Each row has a class, written after it.
[  5 -13 -29   2 -35   5   5 -33  12  15  16  13  -2   7  16  19   1  45
  11  13   9  12  16 -20 -29 -19  17  -9 -12  -8  19  10  25  -3 -11 -13
  14  18  -7]  todug
[ 10  14  27 -14  -9  -4 -22   6 -15  -8  19  -7  12 -16 -11  -3 -13  -4
  -8  -2  11   8 -15  14 -13  -1  -6  -5 -13   3   5  -3  15  11  16   0
  22  18   3]  todug
[ 12   0 -27   9  23   7  15 -22  14  -6   5  14  -7 -11   3   9 -14  -1
  10   2  17  -8  22 -17 -12 -25  -9   3  -5  -1  -3  30  11  -6  -8  -5
  15  -7   5]  pava
[ 27  19   0 -16  -1  -6  -8 -19  15  -7  25  -6 -11 -32  -7  30  15 -18
  13  -8  14  -2  36  -2 -11  19  -7   7   2  10  17  -7 -15  10  11  -6
  18  -5 -27]  Rok
[-13  15  -2  -5  34 -43  -3  17  34 -20  -6  -6  11  10  25   2 -16 -28
 -31   1  23 -46 -27  -5   4 -47 -51  26 -22   0   9 -10  15  -5   9  18
  16  19  39]  todug
[ -2  12  -8  -9 -25 -16   7  20  10   2   5 -19   1  -4  18  -5  -5 -36
  -5   7 -14  28 -11   1  -4   9  -6  -5   6 -18   0 -11  -5 -15   0  17
   0 -12  10]  Rok
[  15   61  -20   -1 -102    3   56   -6   21   16   11   -9    2   47
  -56   28   29   26  -24   22  -44  -12   21  -40    1   29   34   14
    0  -32   34  -82  -26  -19   25    4    1    1  -19]  tuza
[  8 -13 -16   5  16  10   0 -15  -6 -16   3  15  -3 -22  13   2   4  16
   2  13  -5 -12  10 -10  -5  -3   8  -8  -9   0 -11   9   8  -6  -5 -10
   6  10  -6]  sobik
[ 17 -10 -80 -20 -17   4  13  -6   9   3 -11  -6 -21  -4 -10  17  -3  26
 -20 -29  -2  15  33 -19   6   1  25 -28  -1   7 -11 -30  20 -28   8 -12
   5  18   8]  Rok
[-43 -32  -5 -40  17  51   6 -22   0  24 -34  32  28  40 -43   2 -11  38
  29 -72 -10  47   6  20 -54 -30  22   9   8  43 -12  55  20  29  -6 -26
 -11   8  37]  todug
[ -5 -44  -5  -3   1  16   7  -8  13  17   3  11 -18  -6  10  11   9  30
  -5   7   3 -18   5  -8 -12 -16   4  -3 -16  15  -6   7  21  -6   7  -8
  12 -13  12]  nuvu
[  4 -30  -8 -28 -13   5   8 -10   4 -17  28   2   2 -12   9  15   6  12
 -13  23  -3  10   2  11 -23 -14   2  -9 -12  -5   2  13  22 -14 -17  -7
  18  -6  15]  todug
[-27  -7 -42  10   7  -1 -11   8  13   5  50   0  12 -19 -10 -19   5  38
  24  16  18  12  39  -6  22 -20  27  19 -28   1  28  22  18  -3  -5  26
   0  32  38]  todug
[ -6  37   9  -5  -8 -10 -28   5  -3  19  12 -10  23 -33   4  -2 -11  -1
  -3  -3  -5  17 -11   6  -8 -11  -1  -1   0   1  -2   5 -11   6   3 -20
  13  -2  -3]  boloz
[-20  40  47 -27  10   6 -41  14  -7  46  15  -7  24 -58  16 -20 -16 -52
   4  -7  -8  38 -29  31 -20  22 -12  -8   6  13  34  19  -2  17   2 -21
  11 -11  -1]  boloz
[  1   7  34 -27  20  20 -27  -1 -10 -37  13 -22  -6   2   4 -22   5  13
  12   4 -10  34  -2 -16 -26 -33  -4  -2  -3 -20  -8  -5 -26   8   4  -6
 -18  -1  19]  desot
[ 12   7   3 -22  31   7 -10 -15 -13 -22  28  -5   7 -17   5  11  19  -6
  26  13 -14  13  28   0 -18 -12   3   5  -4 -13  12  11   8   2 -10  -7
  13 -11  11]  vef
[ 11   3  23  -2  -4   5  -6 -16   3 -14   1   7  -3  -9   1  12  -1  -9
  -1  10   2  17  -6   0  15   6  -1  -3   5  -3 -16  24 -12  -6 -15  -4
   1  -8  -4]  pava
[ -1 -24  10  18  -4   6 -19  -9   8   2  -2   1   7 -19   2   7 -18 -13
  -2   0 -18  17 -11   7  19   0 -14  -8  10  -9  -9  12 -12 -15  -5   6
  10   1  -8]  mepef
[ 13  20  17  39 -17  -7 -21 -21 -14  16 -19  25  14 -32   6  17  -1  -9
   3  10 -14 -13  10  -7  32  12  -2 -15   0   6 -32 -17  -3 -17  16  -7
  22  11 -16]  sobik
[ 13 -16 -32   5  13  -6  15 -33  -7  -9  22   8  -9 -21  17  17   1  -1
  29  20   1  -2  33  -5 -11 -26  -5  -1   1 -25  -6  10   7 -15 -21 -11
  13  -2  -5]  vef
[  0  36   3 -11  27  17 -29  22 -10  10   7 -12  21 -10  10  -9  -7 -14
  -4 -11   8   1   6  -3  -6   3  19 -28   5  24  34  27  20  11   9 -18
  12   8  -1]  pava
[  0  -6 -17 -12   2   9 -14  27  -4   1  -1   6 -13 -28 -12 -15 -26 -12
 -19 -16  -7  -5 -18  19   7   3  -4 -15   1   1  -5  -9 -12  -7  30   5
  -7   5  12]  mepef
[  5   6  51  26 -10 -18  -6 -29   5  -1  23   0  29 -46  -5 -20   4 -10
  38 -39 -17  63  12  -8   8 -24   7   6 -14  -2   4  31 -16   0   8 -18
  19  40   3]  nadet
[ 17  44 -11   5  11  12 -15 -18  13 -18  27 -22  -8 -21  -8   4   1 -19
  35  22  19  10  22 -29  -9 -18 -10  21  -1 -33  14  -3 -12 -10  -6   0
   9  -2 -23]  pava
[ 19  -4 -19   0  -1  10   5 -16   8 -11  19   3 -16 -24  10   8  -4   2
  14  24  12   6   9 -15 -19 -17   6   1  -6 -16   8  16   5 -13 -10 -11
  13  -9 -16]  pava
[  1   2  -1   2   1  21 -45  45  40  -3  11 -24   2 -20 -12 -15 -15 -15
  -8 -21 -35  20 -41 -24  19   5 -11   2 -17 -12  38  -4   4   8  36  29
   5   9  10]  mepef
[ -5 -10  45  11  11  27 -34  -6 -15 -24   6   9  17 -12 -13   6   1  10
  13  14 -21  10 -16  16  27  -7 -19  -1  -4  -4 -13  19 -13  21  12  22
   1 -16  18]  midok
[ 19  19  17  -3   2  -2 -29 -14   6 -12  23  -8  19 -10 -12  16  24   9
  -2   4   8  13  15  -9 -12  -8  -2   3 -14  -1   9  -1  10   3   3   1
  24  16  -1]  todug
[-11   4  15 -33   0   8 -12  -1 -27 -65  11 -28 -17   3  16 -14 -12  -1
  27  17   9  -2 -19  11 -18 -43 -17   9  12  -9 -10   6  -2 -13 -10  -7
   3 -14   7]  bez
[-19 -57 -17  30 -49  37  12  -1  -5 -33 -26  22 -42 -15 -29  -1   7   4
 -12  10  10  10  16  38  -9 -12 -16 -10   1   1 -81  39 -41 -37 -23  49
 -22  -8 -14]  nuvu
[ -1 -27  22   7 -18   9 -10 -14  17 -19  -6  -4  -1  -1  11  23   0  -9
   3  -5 -21  24  -4  -3  14   2 -25  -1  10  -7 -17   4 -16 -12  -1  17
  10   5   1]  Rok
[  7  31   0  -7  12 -12 -29  17   0  -8   0 -22  14   0  13   5 -13 -35
  -4  29   5 -14 -12 -10   4 -16 -10  11   0 -14  11 -19  -6  -8  10   1
  17 -21   3]  pava
[ 24 -27 -32 -33   7  10  13 -15  14 -14  33   9 -28 -25  16  19  10   5
  -9   5   6  -9   4  -3  10  -4   4 -13   5  -1  -8  15   3 -21  -2 -20
  -4  -2   8]  pava
[ 20 -13 -21   5  -2   9  -4 -28  -3 -13   0   5 -16 -14  -6   9   1  -8
  19 -16  14   1  49  -9 -13  -8  -8 -15  -9   2   8  -5  -5 -19  24  12
  13  19  -5]  nadet
[-20  37  -6   4 -40 -23  10  13  -1  58   1  -3  14 -23  15  11 -31 -31
  -6  20 -11  -1  -3   8   2  -3  -2 -29  11   0  -2 -33  -8 -15  12 -27
  12 -36 -12]  boloz
[ 10  31 -12   8 -14 -18   4  -6  -1  19  18   4  21 -26   7  -1  -2 -38
  13  21   5 -16  17 -10   5  -6   3   1   6 -17  14 -25  -4   6   3 -27
  17   2 -26]  sobik
[ 14  27 -15  19   3   2 -16  -9  -4  19  -2  13   6 -37   2 -11  14  -4
  21   6 -13  -1   7 -12 -17   7  10  10  -5 -10 -10  -7  -9 -12  13  -5
   5   7 -13]  sobik
[  3   7   3 -13 -16   4  -4  -1 -19 -10  14   6  -8 -27   3 -18 -15 -18
   9   2  17  -7  -2  18  -5 -16  -8 -13   7   2  12   9  -8   8   7  -9
  10  -4   2]  bez
[  9 -32 -16  15 -21   8   1   7  11  10  17   7 -22 -15  12 -10  11  14
  -7   4  11 -26  14   1 -18 -13 -12 -10  -8   6 -14  22  10  -4   4  -7
  16 -10  -5]  nuvu
[ -2   1  41   0 -19  18 -23 -33  10 -27  14  -5   3 -16   5  31   5  14
   9  38   0  31  12 -20   5 -31 -14  -2 -10 -14  15 -21   6  -7  -9  -8
  29   2 -20]  boloz
[ -6  33 -11   5  -9   0  -8  14  -7  20  -7   9   5  -6  10 -17  -9  -7
   5   8 -14 -24   0 -10   9  11   7  -6  -2  -2   4 -26   7  -6  21 -13
   2   3   6]  sobik
[  3  15 -10  -8 -12 -11 -19  25  10   3   9 -11   2 -19  -1 -13 -21 -23
 -15  -5  -5 -12 -25   9   7  -5  -9   3   7 -15  16 -16 -18  -4  17  -5
   4   8  -8]  mepef
[ -8 -12  21 -16   4 -24   7 -25  23  13  13 -16  -3  10 -12  47  -4 -16
  -1   3  -4 -25  25 -16  66  29  -6  -2   8  23  -1 -26  -5  -8   1   3
   4 -21  -4]  desot
[ 10 -40 -38 -17 -35  12  20 -20   6   0  11  10 -37  -2  14   6  -6  17
  25  16   3  -7   6 -13 -19 -19   4 -13   5  -6  11  -5  16  -9  -1 -22
  10 -35  -7]  bez
[ -8  56  96  22 -18  69 -11  -6 -73 -21  -7   1  16   3 -48 -54   1  45
   4 -30 -22  69  14  31  -6  56  21 -45  19  10 -59  87   5  -9 -32  17
  -9  34   7]  desot
[  8  14   8  16 -14   5 -12 -18 -18  27 -17  29   0 -29   4   8  -4 -29
  24   1  -4  21  -2  18 -13 -12 -14 -26  11   2 -24  -7 -14   6  27  -2
  -8 -30  -9]  midok
[  1   2  37  -8  13  21 -13 -13 -11 -19   4  -6  14   0 -12  -1  -4 -21
   0  -1   4  32   2   4  15   4   0  -9  10   1   2  18  -2   3  -9   1
   6  12   1]  pava
[  2 -14  43 -25   4  47  -6  16 -47 -33 -11   8 -13   4 -17 -16 -16   8
  -6  11 -17  34 -25  20 -70  13   6  -3 -14   4   0  11  -1  28  19  21
  -6 -21  19]  tuza
[ 18  52 -16  -4  27   5 -16  -2 -10  -2  11  11   0 -30 -10 -14  17  22
  17  -5   0 -25  23 -18 -19  -2  18  13 -15   5   0 -17  -4   6  33 -17
   2  15   5]  sobik
[ 16 -27  21 -13  35  15 -17 -13   9  -1  25  -4  -7 -23  -1   0   0 -12
  12 -15  -4  19   4   2 -16  16  -8  -7   5   8  21  11   1  15  14  -1
   6  -3  -9]  mepef
[-16  27 -21 -21  -4   5 -10  14 -13   3   8  15  -3 -36  15   9 -18 -15
   4  17 -18 -28  10  11  22 -19  -4  -8 -11  -9  23 -18   9 -21  13 -13
  14   0  32]  vef
[  9 -35 -12  16  -3 -37  69 -68  28 -69  -4  20 -55 -17 -33  35  -1  10
  46  -1  42 -15  24  -1 -10 -39 -24  59 -14  18 -55  41 -10 -21 -33  32
   8 -19 -31]  bez
[-34  62  19 -88  72  26 -52  36 -61 -57  17 -48  25 -30  27  32 -19 -13
 -45  43 -17 -81  -6  43  34  13   2 -27  -6  20  57 -17  33 -36 -14 -20
  33  11  37]  vef
[ -4 -13  37  12 -25  -4 -20   8   4   1 -14  -1  15 -16  -4  10  -8 -12
  -7   7 -26  23 -19  -2  25 -14  -2 -11   0  -3 -34  14 -10 -12 -12  -6
  14 -23  -4]  desot
[ 17  85 -87  17 -87  58 -23  25 -49   9  18  -1 -19 -47 -37  61 -66  49
  -9  17  -7 -67  -2 -17  30  17   9 -37  -7 -34 -30 -19  -8 -20  55  24
   7   7  -9]  tuza
[-16  29  10 -16  -1 -21   6   8  11  26   2 -20  12  -6   2   1 -15  -6
 -14   1  -2   5 -15  -3 -10  -4   6 -10   1  10  15 -26  -3   7   4 -32
   5 -11 -15]  boloz
[  5 -16   5 -13  30   6   7  -1  -1  -4  16   0  10 -10   8  10   1 -15
  -2  -2 -22  -4  10  -2   1 -10  -4 -23  -2  -5  19  -1  19   6   0 -18
  18  -2  12]  vef
[ 14 -23 -18 -31  12 -11   6  -7  -4 -16  24   7  -3 -16   6   2  -2  -3
  12   8 -10 -13  11   9  -3 -24  -3  15  -4 -15   4   1  19   1 -18 -41
  25 -15  14]  vef
[ 15  24 -12  -5   0  17 -27 -16  -2 -23  -4  -2  -6 -31 -24  10   3   4
  20   3  -7  23 -15  -3  -2 -27 -12  12  -9 -25 -19 -15 -17   0  15   9
  -9 -10   0]  midok
[  6  -6  29   2 -17   9  -7 -20  -4  -9   2   0   3 -16  11 -10  -9   9
   8  27 -10  27 -17 -14 -19 -33  -5   3  -4 -40  -8   6  -7 -14 -25 -17
  14  -1  -7]  desot
[-11   9  37 -23 -23   9 -20  30   8 -25  -8 -19  -5   0 -10 -28 -20 -17
  -9  -5 -31  26 -46  -3   4 -15 -17  11  -8 -20  -9 -10 -12  -5   7   9
  -5  -4  22]  desot
[ 10 -40 -39   5 -40 -48  41   3  -3  31 -20  20 -41  14  14 -31 -22 -13
 -35  42  40 -57 -10  19 -19 -11 -23  24 -10 -26 -23 -53 -11 -16   4   3
   7 -22   6]  nuvu
[ -9  22  25  27  25  -8 -33   4  12  20   6   7  32  -7  31  -2   5  -3
   9  35 -21 -45   4 -29  30   0  -9  13 -13  -5  33 -27  -3   8  23  -5
  22  -1  16]  sobik
[ 17 -44 -16  -1  29  17  29 -41  14  32  18  15   0 -31   7   6   9  -6
  26  -3 -13  16   2  -3 -22 -17  -9 -14   6 -10  11  12  42  -8 -10 -35
  19 -21  -6]  midok
[ 30  15   9  -6   8  -7 -62 -27  -5 -36   0 -20  -6 -48  12  17   1 -33
  24  10  15  26  -8  -1 -23 -26 -23   4 -10  -3  19 -15  -9  20  11  -1
  16  -7 -45]  midok
[ 14  35  -2  -6  22  -7  -9  -9   7  -9  24 -10   3 -17  -3   9  12 -10
  18   9  17   2  19 -14  -5  -8  10  16  -2   1  13   9 -11   1   7   1
   3   0  -8]  pava
[ 21  -3  -8  25  27   3  23   9 -24 -19  21 -18   5 -42  11 -20 -21 -15
 -19  36 -12  -1  -1   8 -54 -19 -12 -26  -6 -34  -4   4   7 -38   2  19
  29  -6 -11]  mepef
[  8 -12 -24  -9 -24   1  10 -17   6   5  16   5  -6   4  -1  16   1  24
   2   7   3   1   8  -4 -24 -10   2  -5  -6  -6  -8   1  19 -13  -4  -5
  10   0   4]  todug
[  1  13  19 -16  -7  -3 -11   5 -16  -6   2 -12   4 -13   4 -29  -7 -30
   3  -4   3   8 -19  16 -14  -6  -9  -5  10   0  15   3  -7   6   0  -9
  12 -11   3]  bez
[ 15 -15  -6 -13  11   6  -1  -7   6 -11   6   9  -5 -20   8  -3  -9  -8
   1  12   8   9  -5  -4 -22 -26   4   5  -7  -6  10  14   4   0  -7 -23
  16  -9  -1]  pava
[ 11  15  10  -4   3   1 -19 -10  -1  -5  19 -10  -4 -35  -2   0  -7 -19
  28  -5   6   6  10  -7  -4  -3  -9   4 -13 -19  14  -3 -14  -7  18  -1
   9   3   0]  nadet
[  7 -21   3 -19 -13  34 -14 -13  -9 -34  12   5  -9 -17  14  -2  -7  45
  -5  25 -16  15  -9 -12 -14 -33   4  -6 -12 -30 -12  30   9 -17 -29 -14
  10   1  18]  desot
[ -2  23  -7 -10   0  11 -16  13  -8  12   1 -12   8  -9  -3 -12 -20 -21
 -16 -16 -16  -8  -3   3 -22  24 -10   2  -1   9  31  -2  -8  15  13   0
   7   4  11]  tuza
[-10   4  44   2  -3  19 -29  -9   4  -3 -14  -1  17 -13  16  31  -3  -7
   2   0 -24  27 -14   3  10  10 -12 -14  11  -2 -19  24 -20   1 -12  -3
   7 -16   3]  Rok
[-13 -59   0 -32   7 -18 -21  27 -10  13  32  -8  10 -37  21 -37 -39 -69
  12   7 -12  26 -32  47  -2   0 -18  21   9  -7  27   5   1   3  12  18
  10 -13  27]  mepef
[ 29 -11 114   9 -22 -64  17  22 -37  51  -4   1  85  14  32 -31   2 -48
 -54  24 -56  20 -27  29 -34  23  13 -30   7  21   9  18  39  15  -8 -38
  81 -56   8]  desot
[   0  -23 -113  -41   17   28   -2   65    6   19   -2   18  -13  -48
   30   52  -27   26  -60    2   -7  -37  -20    3   -4    2   38  -69
  -22   18  -13   41   31   -7   13    3   -9  -48   44]  Rok
[  3  -8  15 -15 -10  12  -9 -10   4  14   7  -8 -29   0  -9   1   6  -4
  14   1  12  -8  14  -1 -26  18 -10  12  -8  13   3 -13  -3  13  18   5
   2 -25  -8]  nuvu
[  3 -17   9 -26  15  -7  33 -25  13 -15  20 -23  13   4  -9  -1  -3   9
 -24  10   2  11  -3   1 -29 -16  -7   3   5 -15   7  -2   0   6 -42 -40
  19  -6 -21]  boloz
[  1  29  14 -13   3   0 -17   6 -16  12  -7   0  -1 -12  -4 -26  -9 -14
  14 -21   0  -3  -6   8 -10  -6  -7  -5   7  16   7  -8  -5   9  29 -10
   8 -14  20]  bez
[ -3  42   5 -37  17   6  -8  13 -24   3  -9  -2  16 -11 -22  -1  -6 -26
  -1 -15 -24   5  -5  20  -4   4   5  -1   2  -7  -2 -14   3  -2   4 -18
   5 -10  25]  vef
[ -6   1  28   0   2  11  -6 -12  12 -14   6   2  16  -4   0  25  -4 -14
  11  15  -3  26 -13 -12  24 -19   2   4   2  -9  -5  25  -7   0 -11  -1
   2 -10   2]  pava
[  3  -1  -5  -7 -26   3  14  -8  26  22  26  13  -5 -21   2  18   9  22
  -3  19  -9  -9   5  -4 -22  -3   2   0  -6  -1  16   4  -2   3  -1 -25
  18 -23 -19]  boloz
